[[-16.1 -13.1]
 [ 48.3   1.2]
 [-42.5 -40.5]
 [ 17.8 -24.9]
 [-20.7 -17.7]]
:
[[-16.1 -13.1]
 [ 48.3   1.2]
 [-42.5 -40.5]]

[[ -5.4 -15.1   7.3   2.6 -15.4]
 [ -0.3 -18.9 -63.7   6.7  10.0]
 [ 37.7  30.9  37.1  39.4  -9.2]
 [-15.8   0.5 -27.3 -23.4 -25.2]
 [  4.8 -11.0  24.0   1.9  -7.2]]
:
[[ -5.4 -15.1]
 [ -0.3 -18.9]
 [ 37.7  30.9]]

[[-58.0 -44.2 -10.1   0.1  -1.2]
 [-38.0 -19.0   1.3  -6.8 -35.9]
 [-44.6  42.9 -10.1 -31.2  19.7]
 [ -2.7  31.7  -8.3  -5.9 -29.5]
 [ 22.6 -25.7   6.2  14.3  43.6]]
:
[[-58.0 -44.2]
 [-38.0 -19.0]
 [-44.6  42.9]]

[[ -3.5  38.3  39.9 -22.2 -14.5]
 [-11.7  21.9  23.0 -13.3  -6.9]
 [ -5.9  54.6  48.4 -36.5  21.4]]
:
[[ -3.5  38.3]
 [-11.7  21.9]
 [ -5.9  54.6]]

[[-58.8  50.4]
 [ -8.0   5.4]
 [-23.3  17.5]
 [-45.8  36.1]
 [ 39.0 -30.0]]
:
[[-58.8  50.4]
 [ -8.0   5.4]
 [-23.3  17.5]]

[[-18.0  26.0 -45.6]
 [  8.6  14.8 -58.1]
 [ -3.9 -10.7 -57.8]]
:
[[-18.0  26.0]
 [  8.6  14.8]
 [ -3.9 -10.7]]

[[-55.4  31.0   5.6  31.0]
 [-24.5   0.9   8.9   0.9]
 [  7.5 -15.8   7.5 -15.8]]
:
[[-55.4  31.0]
 [-24.5   0.9]
 [  7.5 -15.8]]

[[ 24.2  16.2 -13.0  32.4 -12.7]
 [-42.7 -38.6  28.6 -53.0  24.8]
 [ -7.3  -3.9   4.0 -11.5   4.4]
 [ -6.3  23.6  -5.1  29.5   4.6]]
:
[[ 24.2  16.2]
 [-42.7 -38.6]
 [ -7.3  -3.9]]
